Each row is followed by the grade that its hidden value falls in (each part has its own value, ranges and names):
[ -42 -118 -195  -49   94 -106  -59 -316   -7  -34  -97  -31  -66   53
 -116 -150 -124 -164  300 -212  181  263  -62  190 -319  162 -140 -293
   12  -14  -74 -211 -113 -301 -134  -88  -60   30 -215  177 -114] => [14]
[  76   49  281  266  174  451    7  -27  -63   59 -171   -7  169 -212
   97  175   88 -136 -341   94    4   81   14  178  127 -118 -246  220
  -98  -78  117   62  132  -80 -117  139  257   77   78 -239   18] => [23]
[  59    0   43  107  160  214  -50  -54  -62   37 -174   -9   85  -57
   88   94  138 -171 -146  111   83  183  -21  174   26 -109 -273  106
  -24  -69  -26  -38   78 -146 -205    2  138   79   79 -129  -34] => [39]
[ 202  242  154   -5   19  203  122  -77   38  390   21   -2   86 -234
  282  121  -48  101   37 -230   77  438   56 -166   67   83   29  198
  -11   70  -53 -151  -17  469  252 -135  -20  221  245   86  163] => [14]
[ -86 -124  152  -42   55 -120  279  -88  113   68 -114  -72   94  -46
   19  -67 -122 -105  -17  -24 -167  230   66  176 -146   94 -231 -153
  103  -62  -84   12  -43 -137  -18  -19  108 -109 -278  152  -96] => [21]
[ -37 -155  218   69   -5    3   20  124  160  108 -138  -17   22  -38
 -116 -179  -16  242  -18  128 -109   87 -213  214  135   50  127 -155
  -78  101    7  218   33   46   44  -10  -10   67   -4 -140   85] => [22]
[  32  -19  120   56   88   88  -66   46    4  -21  -88   17   31   16
  -84  -77  -33   -6   69   -4  -16  -65  -43  105    1  -73   43  -98
 -112    3   21  116    6  -36  -49   52  -12    0  -68 -115   13] => [31]
[ 113  163   23  -71  -31   41 -163   29  -57 -194   61  -25 -132  148
 -134  -57  -48   26  156  -56  169 -132    5  -79   18 -123  112   44
 -131  125   96    8   48   50  -16  -38 -144  -79   62  -44   55] => [31]
[  35  -40  413  252   76  515   26   -8  -64   36 -144  104  170 -101
   40   92   78 -126 -249   72 -244 -105   79   62   -3 -206 -222  250
 -141  -74   51  -90  168  -41 -128   85  136   40 -133  -13  -62] => [36]
[ 292  383  -67 -180 -172 -121    3  -28  -66   -5   97 -202 -182   60
   44   59  -26  135  153 -230  289  193   60 -231   99   50  104  178
    2  223  120 -154   95  255  148 -203 -274  -63  307  -18  250] => [19]
[-167 -277   59   46  147   -4   51 -137  128   24 -206    6   94  -73
  -87 -126  -66 -112  -25   82  -48  216 -125  335 -146   86 -210 -215
   28  -57  -87   36  -38 -281 -139   53  147   11 -241   96 -150] => [39]
[  33  -64  238   65   88  101  172 -189   47  -69  -67 -168   73  -55
  -25   63  -33 -157 -163   69   20   79   -8  184  -17   74 -361    0
   48  -75   67  120   66 -310 -144  233  306 -172 -239   19   -7] => [21]
[  -8  168   93 -127 -204 -114  146  291  110   55 -154  138  -85  -40
   92 -143   -2  435  -80  162   -4  268  -22   -6  130 -164  203  144
   45  226  -10 -134  220  452  212 -287 -349  155  230  -48  170] => [36]
[ 156  133  -26  -77  133  -63 -118 -111  -44   70  117 -320   38  -26
  -45  126 -127 -301  132 -351  128   67   95 -121   40  166   34    5
  -93   62   85   82 -173   18   53  -51  -29 -164  173   40  -10] => [16]
[-155 -274  336   -2   26   54   69  -51  177   -4   -4 -155   93    4
 -125  -40  -56 -124 -206  159 -201   51  -60  105   49   75 -206   79
  -14   64   -9   89    5 -120  -72   26  175 -155 -150  281 -157] => [22]
[ 139  278   64  -87  -80   94  -58   48  -45 -114   49   -3 -108   36
   13   30  -28   96   12  -29  202   35   59 -146   79 -144   68  235
  -67  158  104 -103  130  233   76  -93 -153  -10  195   -7  114] => [31]
[ 128   69   -8   31  106   76 -131 -170  -46  131    9 -103   47  -95
  -98  -12 -198 -164  306 -492   23   23   46  -59 -146  168  175 -160
 -166   34   58  -51 -162   34  111  -32 -149  -17  -25   60   -7] => [39]
[-267 -129  204 -140 -157  -80   98  473  217   61 -136  335  -38  140
   40 -296   60  386  -99  452 -346  226  -39   77  105 -350  167  102
   -7  190 -244  -73   90  485  111 -509 -255  206  150  102 -130] => [19]
[ -84 -158   89   14   46 -127  -21  200  127  171 -211   30   63  -52
  -56 -206  -27  189   41   75 -113  131 -152  185   74   11  216 -205
  -57   87  -58  100    6  130   55 -101 -219  163   39 -107   50] => [14]
[  62  -46  240  123  108  224  106 -161   32  -77  -86  -51   47  -43
  -22   27   15  -56 -122  139   72   49  -82  229    7   -5 -315  -22
   -5  -89   53  165   84 -283 -164  268  351  -71 -219 -104   32] => [21]
[-113 -154   39  -39  146 -146  -19   21  107   51 -109  -89   94  -57
 -104 -111 -149 -118   61  -74  -66   82  -33  160  -45   90   62 -221
  -38   15  -29  130 -118  -63   14    0  -55  -40  -87   43 -104] => [23]
[ 102  101   46  143  221  216 -154  -65  -15  228 -175  -75  192 -384
   59  119 -114  -96  -66 -287  172  138  -41   47   73  113  168   34
 -134   28  143    8    9  146  134  170 -108  179  200 -129  107] => [38]
[ -52 -163  275  -10   39   83  119 -132  103  -83  -34 -176   70   13
  -38   57   31 -173 -259  223  -41   82  -36  118   37   22 -403  157
   65    0    9   52  108 -246 -183  140  271 -191 -169  210  -86] => [36]
[ 136  113 -165   70  273  232 -305 -116 -253  110  -89  172  117   -3
   24    5  -96 -400  466 -530  -20 -122  216 -115 -358 -142  142 -162
 -241 -143 -100 -293 -186   28  -70  -91 -301  160  -98   34 -161] => [38]
[-125 -285  224   87  142  186   76 -281  182   51  -43 -127  103 -107
  -83    5  -55 -183 -168  110  -27  285 -157  286  -33  191 -381  -31
   13  -32  -41  128  -76 -302 -130  104  455  -82 -172  197 -173] => [36]
[-238 -288  125  -22   81 -168   56    8  226    3 -125 -133   71  -77
 -186 -156 -155  -34 -115  100 -100  178 -139  294   16  159  -33 -193
    8   79    4  199  -75 -149    2  -22   80  -99  -98   99 -138] => [31]
[ 146   40    3   92  158   95  -25 -188   39  264 -152 -128  110 -285
   64   52  -70   -9   56 -246  200  312 -135  135   24  237   21 -114
  -33    8   50   38  -30    5   78  137   26  146   91 -110  151] => [19]
[ 181   53  312  189  109  354  126 -149  -90   65  -32  -66  119  -29
   58  132   42 -204  -49  -87 -124  -21  102   57  -45  -43 -321   71
  -76 -141   35   60   28 -173 -140  125  302 -102 -191  -85   17] => [31]
[ 127  178   17  -57  -19  142  -70 -137  -61   15   59   -4  -70   21
   46   30  -44  -37  126 -170  176  172   62 -139  -67  -27  -30  159
  -62   97   11 -250   21  153   33 -145 -113   68  104  152   28] => [14]
[  98   -6  177   99  181  138   10  -84  -51  104  -27 -226  161  -70
   12  152  -14 -341  -84 -154  -91   26  104   41   29   60 -200   42
  -76  -73   51  109  -75 -141  -95   44  167 -138   -8  -39  -60] => [16]
[  29   52  143   61   39  172 -120   -4  -10 -134  -18   -1  -29   -3
 -148  -53  -96    4   22  -53   71 -116  -27   52   20  -66   85    7
 -157   76  133   68   36  -16    3   62  -26  -36  -18  -76    7] => [23]
[ -80 -155   57    2  107   19  -25 -142  131   61 -136  -67   60 -138
  -37  -55  -60  -19  -75   59  140  258 -168  194   -6  130 -103  -51
   20   50   -8   -5   25  -98  -40  100   58   80  -34  115  -19] => [22]
[  51   56  171   19   62   22  -34  268   48   73  -98   11   57  -29
   10  -53   13  128  -42  100  -65  -24  -35   54  198 -138  187  -11
 -105   60   17  215   39  213   66  -15 -103   69  150 -242   89] => [21]
[  89  117   20    0  -24   56  -82  -44  -42  -47   23  -76  -79   45
 -120  -35  -90  -31  138 -209   50   48   32   -9  -33   16   75  -10
 -127  110   90  -41  -37   26   40 -181 -104  -70   89  -34    2] => [38]
[-220 -255  198  -40   35 -264  231  269  161  175 -180  -15  148   32
  -43 -199  -91  -29  -23   59 -502  137   83  197  -43  -16   28 -237
   19   -2 -161  125 -116   61   43 -303 -111  -72 -147   49 -178] => [16]
[-188 -173 -130  -32  154  -59  -82 -143   29  -36 -237  103   72  -93
  -84 -147 -159 -189  120 -129   41  153   -4  200 -307   16  -37 -203
   -4  -26  -74 -243  -30 -173  -81  -20 -195   90 -221  219 -200] => [39]
[  -5  -89  224   97  116  111   53   79   62  117 -114   -3  121  -47
   -5  -39   -1  -27  -47   59 -164   52  -32  158   51  -42  -52  -76
  -73  -38  -37  180  -25   -5  -36    9  116    9  -57 -113  -21] => [31]
[-255 -296    5   55   95   20 -145  -48   81  -73 -208  100   19   -9
 -204 -229  -97  -56   18   60  -40  100 -131  289 -164   -5    7 -186
  -86   51  -33 -120  -17 -191 -118  -99 -123  111 -150  125 -208] => [14]
[ -61  -34  159 -123   76 -167   95  172  119  194  -38 -156  161  -87
   74   30  -85 -124 -108  -32 -188  158  110  -63  104   24   41   77
   17   73  -61   67  -62  249  121 -144 -117  -65  122  157  -66] => [31]
[ -12  100    8 -165  -54 -114 -154  102   -1 -179  153 -244 -113  174
 -152   35  -48 -167  -62  -17   60   24   96 -126  142  -54   28  227
  -93  226  102    5  -44   92    5 -333 -128 -228  322  107 -118] => [31]
[ 139   88  -89   12  289   56  -83  -89   11  309 -210  -58  208 -329
  228  134   -4 -120    6 -147  281  321  -73   64   50   95    3  -19
   17  -61  -47    5   -3  125   36  215  -40  244  175  -87  130] => [39]
[-177 -157  -87 -105   44 -166 -242   84   96 -159  -46 -117  -72  100
 -248 -140  -59  -83  -19  102   79   69 -123  149   64   -3   93  -48
  -91  184   29   63  -57  -82  -69 -211 -144  -71  180   58 -172] => [39]
[  68   99  103   -6   30  -37 -142  173  -72  -52   29 -238   18   58
 -139   48  -58 -180  -37 -166  -90 -155  129  -85  144  -45  157   90
 -172  127  162   96  -37   71   28 -177 -205 -178  222 -114  -29] => [23]
[ -19 -141  109   83   73   35   11 -148   52   -8 -162 -136   38  -79
  -89  -42  -18  -41 -103   50  101  139 -140  232   -7  121 -171  -71
    4   20   77   15   87 -255 -130  131   68   -3 -111   -6   36] => [14]
[ 200  165    4  123  216  242 -208  -70  -65  271 -165  -27  174 -349
  105  117  -73  -60   67 -350  210   96  -42  -40   51   78  232   25
 -156   17  102  -55   20  214  136  191 -200  249  204 -142  169] => [36]
[ -43   -5 -111 -129   72 -185 -171    1   25 -130   57 -238  -76  108
 -173  -27  -86 -201   42  -62  143  105   -6   56   61   61   17  -34
  -68  137   59   91 -133  -89  -44 -205  -57 -160  207   17 -128] => [23]
[-123  -83   86 -134  -42  -61 -123   61   82 -213   65 -114  -85  168
 -193  -71  -40  -95  -82  149    0  -12  -16    1   64  -80  -43  141
  -64  177   32    7   14  -25  -71 -185  -53 -174   90  198 -165] => [39]
[-132 -171  142 -192  -82 -187   95  -85  183 -145   89 -220  -75  157
 -162  -80  -78  -84  -77  154  -36  152  -44   55    8   99 -228   55
   73  145  -27   41  -14 -140  -66 -122  113 -271  -89  346 -147] => [36]

Part 2:
[ -42  170 -157  205   55 -136 -202  122  156 -309 -511   36 -785  151
  276  495  133  -41  122 -179 -162  -88  -35  -37 -172   55 -121  157
   30   52  385  -75  134  -97 -185  -30  100  243 -219  -28  -66] => q995
[ 602 -294  261  136  153  -42  -26 -232 -604 -173  541  176  145  -89
   88  503 -285 -212  108  -55  -88   42   79  298   91  116  129  -93
   92  206  501   -3 -144  300  307  236 -233  210  459 -315 -253] => q995
[-509 -235  100  123   52  -14 -104 -110  -61 -181 -161  -50 -303  111
  -21  400  119  192  -62 -149  -89  -35  230   -8 -158  156 -268   74
  106 -228  148   21  -71  148 -299   68   69  131 -223 -223   69] => Q557
[-442 -133  -52  285  481 -212   -2 -249   72  -50  153 -426  -47  143
   91 -246 -347  478   82   52  133  334  -43 -359  -24  -66  232 -147
  -26   86    8  141  132 -231  125 -220  256  253 -391   79   -5] => q336
[-298  133  128   38 -171  129  172 -226 -207  159 -142 -195  300 -274
 -142 -188  434 -139 -344    4  163  137 -287  -81   57  103  -29   95
 -261 -186 -252  146 -198  -88 -284 -203   56 -177  431 -122  281] => q241
[-231   91  157  -62  103  256   79 -446 -195   -8 -157  -84  550 -243
 -189   27  198   71 -451  -44  338  -70  -33  -23  118  102 -292  292
 -247  -39   26  499 -630 -167 -132   13  224  -18  250 -116  424] => Q204
[ -73    3  -75  458  316  -48  -74 -122  278 -216 -320  133 -219  126
   94  296  190   61   60   32  -79  388  124 -161 -154   38  -88  190
  310  137  212 -337   -6 -225 -188 -104   41  370 -139  -21  161] => q336
[-247  138  126   79 -215  330  231 -311 -126   68 -330 -148  635 -190
 -187 -127  530 -149 -453   56  214  108 -192  -79   98   -1  -49   52
 -245 -247 -457  191 -277  -44 -415   34   44 -246  393  -84  383] => q241
[-259  152  119  -46 -151  290  120 -276 -240   -3 -294 -153  430 -292
 -128   44  386   18 -522  -29  288 -146  -64   10  102   53 -211  205
 -278 -189 -270  480 -483  -32 -295   44  168 -155  282 -105  339] => q241
[ 384 -251  -70  196  349   77 -232  103  254  -66 -618 -143 -386  359
  445  727 -201  -42  -19  -31 -223 -186  443   66   54  -98   70  387
   61 -180  240 -221   -1  164   50  313 -117  611 -458   48  161] => q995
[-133  179  158 -125 -107  254   -8 -259 -152   94 -199 -239  467  -94
    7  157  290    4 -398    2  270 -181    2  113  148  -53 -168   69
 -176 -123 -216  381 -344   20 -259  122  122  -61  241 -193  439] => q60
[-407 -136  143   31  236 -229 -296 -183   64    6  -12 -142 -303  400
  120  439  -25  145  187 -167  -60  131  212  -24 -123   92 -221  -86
  234   -9  379 -220   85   31 -157   65  -34  401 -328 -309  192] => Q435
[-203 -179  111 -114  -30  298    0 -359 -330  176 -377 -273  511 -147
  -82  177    8  -13 -574   43  330 -325  125   87  236   32   14  361
 -340 -453   32  491 -417   63 -108   77   82  -27  125 -286  437] => Q557
[ 114   63 -175  402  247   16 -151   56  304 -304 -543   66 -530   77
  249  508  108  -38   41   -7 -121   23   46  -49 -125   21  -70  346
  142   93  389 -150   42 -209 -123 -102  108  326 -164   11   80] => q995
[-295  245 -236 -110  452   79  142 -327  453 -279  257  141  -93  -83
  136 -515  -34  506  -19   44   69  486  186 -469   91  -45  -97   93
 -371  192 -178  184 -207 -253  263 -273  550    1 -225  360  164] => q336
[-252   -6  265 -125   31  295  125 -442 -137    1 -119 -108  642  -19
 -210   43  259  -22 -331 -123  168  -19   -9  -29  102   74 -315   69
 -266 -137 -167  312 -520   42 -241  267   82  -66  194  -76  390] => q241
[-220  378 -270 -793  157 -126  -34 -311   61  -58  268  105 -698   50
  553 -292 -295  384   62 -382  114  174  463 -409  116   64  -18   12
 -747 -106  133  226  -83   27  698  -59  375  255 -507   56  -66] => q336
[ 542  132 -109 -101  318   73 -196   -6  287  -75 -435  -19 -406  320
  594  555 -168  -60   61 -177 -129 -105  398    2   74 -113   -8  278
 -121   36  254 -143  -86   55  276  326  -14  628 -376  102  158] => q336
[-451 -227  271   37  192  194  -12 -321   16 -215   60  -42  165   74
 -198  313  120  159  -77 -161  -37  -65  110   35  -98  175 -492   70
   14  -66  177  204 -351   77 -268  161  173   11  -13 -165  247] => Q557
[  -7  138 -253 -285  288  306   37 -126  381 -259   31   30 -434 -142
  469   34 -137  392 -141  -48   22  -39  503 -200  108  -32 -103  332
 -457 -110  -46  291 -180    8  431  -88  469  146 -354  166  121] => Q557
[-520  300    1  175   60 -372   41 -237 -201 -355  215 -401 -412  166
   52 -202 -176  152  429 -366  104  146 -739 -336 -284   72  104 -657
 -223  338  324  345  388 -335   10 -125  264  -71 -142  -32 -473] => q241
[ 489  -24   52  107  -58    8   30 -339 -711 -361  407  293   43 -246
  180  460 -214 -147   20 -101  162   44   82  176   27  109  232 -172
   -6  180  518  200  -66  142  389  172 -114   98  391 -445 -405] => q625
[ -35    0  177 -107 -178  158  -19 -249 -166  291 -233 -195  719  156
  -81   -3  304 -195 -355  166  119   27  -10  109  312 -166  124  -80
 -174 -284 -401   32 -128  228 -409  215 -131 -161  336 -166  521] => Q435
[-329  138  -35  235  142 -148   -6 -264 -132 -220  199 -408 -110  107
  216    3 -224  304  182  -95  239  156 -217 -213 -143  -75  236 -476
    3  177  111  268  326 -219  109  -76  209  113 -226 -184 -221] => q60
[ 507  -14  129  179  -72  -86  -63  -20 -688 -316  427  252 -202 -412
   92  523  -42 -138  -36  -18  -14 -136  -67  381   31  149   22   31
  103  290  470  255 -187  199  131  -25  -37    3  632 -318 -328] => q995
[ 441   74  188 -281 -195 -485 -294   43 -699   62  556  247 -287   65
  136  285  -54 -258  170  -65 -191    3  -69  395  227   38  119 -288
  -23  234  369  -76   43  472    8   92 -240  -16  586 -299 -169] => Q435
[-504   18   84  154  202 -266   51 -224  -37 -270  234 -465 -212  358
   34 -182 -253  219  411 -285  -54  173 -485 -329 -188   -2  103 -636
 -208  179   85  194  356 -107  -26   77  181  -15 -305   85 -343] => q625
[ 512 -101  161  -24  -87 -348 -247   62 -655   51  505  272 -100  -87
  107  365  -30 -150  -11  147 -145   76  143  421  256    1  183  -87
  180  183  221 -116  -53  466  -18   28 -248   58  596 -296  -79] => Q435
[-240 -134 -124  395   17  -18 -129   60   64 -250 -490   32 -541   67
  179  542  193   92  -70   -9 -104   48  269  -37 -184   62  -25  199
  250 -216  145 -192  144   37 -290  -39    1  251 -271 -198   -2] => Q557
[-192  616 -260 -479  200   49   15 -197  391 -334  366  193 -564 -157
  402 -303   58  434   80 -178   79  201  169 -304   36    4 -292   14
 -505  292    0  335 -153 -203  377 -272  637  -35 -154  209   63] => q60
[ 667   74  121  294   80   -2   17 -227 -614 -348  445  302   72 -394
  135  500  -82 -155    2  -23  124   76  -51  279   -9  123   69   -6
  202  456  531  181 -242   -8  294   27  -60  189  614 -325 -287] => Q204
[-256 -147  298 -107  151   70  -46 -285 -119 -117 -123   -9  374  199
 -282  196  139   40 -168 -169  -64 -114   12   49   99   80 -448   62
 -168  -27    3  265 -539  192 -374  389   61  -27   58   56  299] => q625
[ 619   28 -139 -192  367   88 -304  -37  362    8 -283   47 -186  423
  590  513 -254  -20   32   57 -127  -66  565   88  283 -242  117  250
 -101    4  206 -199  -24  184  279  318  -23  521 -329   58  340] => Q435
[-349 -215  115  266  296 -170 -143  -97  101 -128 -249 -102 -370  281
    8  392   38   72  140 -194 -178  145   62 -117 -195  159 -239  101
  175  -18  327 -222  -29  -35 -225   55  -29  385 -302  -75   68] => q625
[-312  190   81  -98 -181  148  132 -362  -42  350  151 -246  288 -157
  109 -245  375 -166 -164   61  240  401 -124 -140   50   57  173 -115
 -184 -245 -180 -182  187 -139  -27 -359   -8  -65  375 -413  378] => Q435
[ 281  176   34  -78  -63 -265 -173 -413 -643 -205  416  -82  -62  209
  347  372 -466 -133  334 -238  273  -14 -186   95   -2  -33  411 -632
  -64  264  721  220  366    3  430  214 -103  168   99 -573 -408] => Q435
[-137  -64  281 -136 -244  383   83 -104 -146  167 -288 -482  388   20
   39  254  287 -156 -354  -96   33 -381  -51  178  103  -35 -115   -8
 -299 -424 -405  291 -165  299 -352  310  -27 -129  193 -152  336] => Q557
[-244  -38   10  504  286   16  118 -381  -99 -350  197 -348   55  -39
   51   64 -254  152  199  -58  226  198 -391 -227 -212   48  216 -305
   41  230  386  253  250 -387  168 -175  207   84  -48 -211 -252] => q995
[-351  165 -209 -498  141  -19  -20 -113  125 -206  195  -45 -660  -11
  371 -181 -217  455   -6 -225  -18  -47  315 -271   84   30  -89   42
 -613 -145  -23  377  -55  119  359  -88  460    8 -425  147  -78] => Q557
[-146  -96  203    0 -227 -206   32   56 -364  205  139 -152 -169  -47
  -47  -48  268 -229  -25  -52 -220  155 -245   63   44  121  100 -128
 -145 -197 -157 -195  122  295 -281 -117 -183 -117  418 -131  -17] => q995
[-229  158   58 -135 -128   67    2 -293 -245  270 -231 -247  345 -100
    4  -90  214  -64 -379   30  306   13  -86  -33  178  -11   87   94
 -275 -239 -121  225 -174  -67 -158 -105   55  -31  235 -240  397] => q60
[ 225  125 -158 -217  508  301   67 -300  504 -182   34  101 -203   12
  434   36 -173  167   19 -109  -17  205  407 -277   93   14 -123  359
 -402   65  174    5 -244 -152  555  -12  310  381 -293  203  217] => q625
[-163  175   56  204  -15 -163   73 -350 -291 -432  286 -171  -84  171
   27   21 -179  -82  416 -278   75  121 -625 -157 -198   43  181 -675
 -159  303  438  241  379 -183   60   70  111 -156  109 -204 -456] => q995
[-151  208   93  102 -254   61  129  -93 -208  144 -167 -114  265 -233
  -90 -149  526 -149 -331   89   96  177 -247   -2   84    4   37   14
 -121 -122 -403   41 -119    2 -410 -163    5 -196  499  -81  266] => q336
[-266  220   76  182 -375 -122   72  173 -326  -18  -10  -63 -256 -421
 -160 -108  592 -140 -220   67  -75   38 -497  103  -19  126  -62   16
 -104  -22 -238  133   -6   43 -537 -418  104 -416  677  -72    9] => q995
[-194  -79  148   88  256 -214 -309  -98  142  -65  -82  -83 -284  455
  124  495   14   56  235 -144 -160   87  129   44  -97   31 -246  -87
  261  113  365 -250   64   49 -232  153  -46  375 -242 -183  196] => Q435
[-569   96  -74   91  224 -217   76 -222   80 -314  192 -192 -216  152
  -54 -402 -118  340  209 -120  -16  280 -342 -399  -66   -4   38 -357
 -306  157  -23  256  153 -161  -56 -140  360 -167 -217  214 -187] => q625
[-168 -123    5  388  199 -103 -181   -5   27 -142 -389    6 -266  116
   95  514  160  180 -105   11  -45  120  306    0 -120   30 -143  216
  376  -21   97 -162 -111    1 -312   46  -19  412 -238 -119  152] => q336
